Below are the code and all the weights of a small trained network. Each question names an input and a target symbol and asks about switching units off, where a switched-off unit gives its printed mean instead of its output.

import numpy as np


def w(rows, s, z=0):
    codes = np.array(rows[::2]) - 128.0
    scale = np.full(codes.shape[1], s)
    scale[-1] = z or s
    return codes * scale


def norm(h):
    return h / np.sqrt((h * h).mean(-1, keepdims=True) + 1e-5)


def f(y):
    return np.maximum(y, 0)


def softmax(a):
    e = np.exp(a - a.max(-1, keepdims=True))
    return e / e.sum(-1, keepdims=True)


def log_softmax(a):
    a = a - a.max(-1, keepdims=True)
    return a - np.log(np.exp(a).sum(-1, keepdims=True))


def net(x, mask):
    ids = ['ΓΛΦΨβζηθμτ'.index(c) for c in x.split()]
    T = len(ids)
    res = E[ids] + P[:T]
    u = 0
    for l in range(2):
        r = norm(res)
        for j in range(2):
            rows = slice(3 * j, 3 * j + 3)
            q, k, v = (r @ M[l][rows].T for M in (Q, K, V))
            z = softmax(np.where(np.tri(T) > 0, q @ k.T / 3**0.5, -1e9)) @ v
            o = O[l][rows]
            res = res + np.where(mask[u + j], z, o[:, -1]) @ o[:, :-1]
        u += 2
        y = f(norm(res) @ A[l][:, :-1].T + A[l][:, -1])
        res = res + np.where(mask[u : u + 4], y, B[l][:, -1]) @ B[l][:, :-1]
        u += 4
    return log_softmax(norm(res)[-1] @ U[:, :-1].T + U[:, -1])


Q, K, V, O, A, B = {}, {}, {}, {}, {}, {}
E = w([
[185,171,108],'Γ',
[116,115,119],'Λ',
[136,114,124],'Φ',
[169,153,112],'Ψ',
[99,134,96],'β',
[89,123,107],'ζ',
[127,131,105],'η',
[200,138,1],'θ',
[188,145,124],'μ',
[92,121,110],'τ',
],0.0089)
P = w([
[142,34,103],'0',
[159,149,14],'1',
[107,103,136],'2',
[156,199,40],'3',
[117,120,160],'4',
[169,211,88],'5',
[90,157,215],'6',
[164,253,176],'7',
],0.0051)
Q[0] = w([
[102,130,145],'0.h1',
[188,156,124],'0.h1',
[166,50,76],'0.h1',
[98,154,20],'0.h2',
[155,247,118],'0.h2',
[204,55,178],'0.h2',
],0.013)
K[0] = w([
[125,158,142],'0.h1',
[166,88,57],'0.h1',
[114,49,178],'0.h1',
[58,98,4],'0.h2',
[170,223,43],'0.h2',
[221,51,192],'0.h2',
],0.012)
V[0] = w([
[107,112,254],'0.h1',
[158,67,165],'0.h1',
[83,231,151],'0.h1',
[110,178,63],'0.h2',
[121,67,199],'0.h2',
[133,116,121],'0.h2',
],0.0063)
O[0] = w([
[1,186,32,3],'0.h1',
[116,182,45,116],'0.h1',
[106,53,207,59],'0.h1',
[206,46,117,198],'0.h2',
[35,208,178,54],'0.h2',
[112,136,121,135],'0.h2',
],0.0053,0.0054)
A[0] = w([
[52,79,69,60],'0.n1',
[80,92,151,11],'0.n2',
[77,10,76,188],'0.n3',
[2,39,135,144],'0.n4',
],0.0092,0.0011)
B[0] = w([
[43,152,24,195],'0.n1',
[96,102,135,153],'0.n2',
[164,54,48,253],'0.n3',
[2,91,58,205],'0.n4',
],0.0078,0.0018)
Q[1] = w([
[60,158,167],'1.h1',
[179,137,101],'1.h1',
[25,120,118],'1.h1',
[154,148,128],'1.h2',
[144,2,130],'1.h2',
[133,182,58],'1.h2',
],0.017)
K[1] = w([
[178,169,63],'1.h1',
[87,129,173],'1.h1',
[139,162,7],'1.h1',
[111,94,80],'1.h2',
[64,83,220],'1.h2',
[142,205,39],'1.h2',
],0.015)
V[1] = w([
[30,45,73],'1.h1',
[88,172,149],'1.h1',
[103,1,59],'1.h1',
[92,74,159],'1.h2',
[169,156,53],'1.h2',
[158,91,149],'1.h2',
],0.0088)
O[1] = w([
[57,245,64,157],'1.h1',
[153,107,50,50],'1.h1',
[34,254,191,253],'1.h1',
[85,162,63,116],'1.h2',
[164,65,228,202],'1.h2',
[86,189,111,146],'1.h2',
],0.0072,0.0054)
A[1] = w([
[127,2,73,70],'1.n1',
[55,75,170,109],'1.n2',
[46,67,78,222],'1.n3',
[185,135,94,1],'1.n4',
],0.014,0.00091)
B[1] = w([
[5,131,99,202],'1.n1',
[66,187,112,217],'1.n2',
[99,18,160,202],'1.n3',
[151,130,78,253],'1.n4',
],0.02,0.0034)
U = w([
[121,203,118,44],'Γ',
[90,88,68,90],'Λ',
[123,25,150,71],'Φ',
[55,91,137,252],'Ψ',
[98,43,82,78],'β',
[171,167,4,223],'ζ',
[175,65,187,129],'η',
[87,222,122,4],'θ',
[141,194,235,135],'μ',
[214,92,186,173],'τ',
],0.012,0.0032)

Each question gives the input, a string of symbols that net reads in full, and the target symbol t.
The units are the heads (3 rows each of Q, K, V and O) and the neurons (one row each of A and B). Each row of codes is followed by its name. A weight is (code - 128) times the scale printed after its matrix; where a second scale follows, it is the last column's (O, A, B and U).
mask holds one flag per unit, layer by layer, with each layer's heads first. A switched-off unit (its flag False) gives its mean, the last column of its rows in O or B, instead of its output. The means were averaged over made-up inputs and are rounded, as every weight is.
A unit's drop is (log p(t) with every unit on - log p(t) with that unit switched off) / (log p(t) with every unit on - log p(t) with every unit switched off).
The circuit of an input: a set's keep is (log p(t) with only the set's units on - log p(t) with every unit switched off) / (log p(t) with every unit on - log p(t) with every unit switched off). Starting from all 12 units, units are removed one at a time, each time the one whose removal leaves the highest keep (on an exact tie, the one counted first), for as long as the keep stays at least 0.8.
units of the circuit, in order: the units of the circuit, biggest drop first
most important unit: the unit with the biggest drop
top k neurons: the k neurons with the biggest drops, biggest first
k most important neurons of layer l: the k neurons of layer l with the biggest drops, biggest first
drop of u: that unit's drop, to one decimal
input β Λ τ β Λ θ β τ, target μ: most important unit	0.h1
input Λ β θ Λ τ η Λ μ, target ζ: units of the circuit, in order	[0.h2 1.h2 0.h1]
input Λ β θ Φ Φ Ψ Λ μ, target ζ: units of the circuit, in order	[0.h2 0.h1 1.h2]
input η η Λ Λ η τ, target τ: top 2 neurons	[0.n1 0.n4]
input τ θ Λ η β Ψ, target μ: top 2 neurons	[0.n3 0.n1]
input Λ η Λ ζ, target ζ: top 2 neurons	[0.n4 0.n1]
input θ ζ β Λ η, target μ: 2 most important neurons of layer 1	[1.n1 1.n4]
input η Λ θ Ψ β Λ η ζ, target τ: 2 most important neurons of layer 1	[1.n1 1.n2]
input Λ Λ Λ η ζ μ β ζ, target μ: top 4 neurons	[0.n3 1.n1 1.n4 1.n2]
input Γ θ η β β Λ, target μ: 2 most important neurons of layer 1	[1.n3 1.n4]
input β Λ μ Λ Λ β Λ ζ, target ζ: 2 most important neurons of layer 0	[0.n4 0.n2]
input Λ Λ Λ Λ β, target θ: drop of 1.n1	0.1
input ζ Λ Λ Λ Λ τ Λ η, target ζ: drop of 0.h1	0.3
input η η β Ψ, target μ: drop of 0.n3	0.1
input β θ β Γ, target μ: most important unit	1.h1
input β ζ Ψ ζ η, target μ: 2 most important neurons of layer 1	[1.n1 1.n3]
input β Λ β η η η, target τ: 2 most important neurons of layer 1	[1.n2 1.n1]
input Ψ β β μ, target μ: top 2 neurons	[0.n3 1.n4]
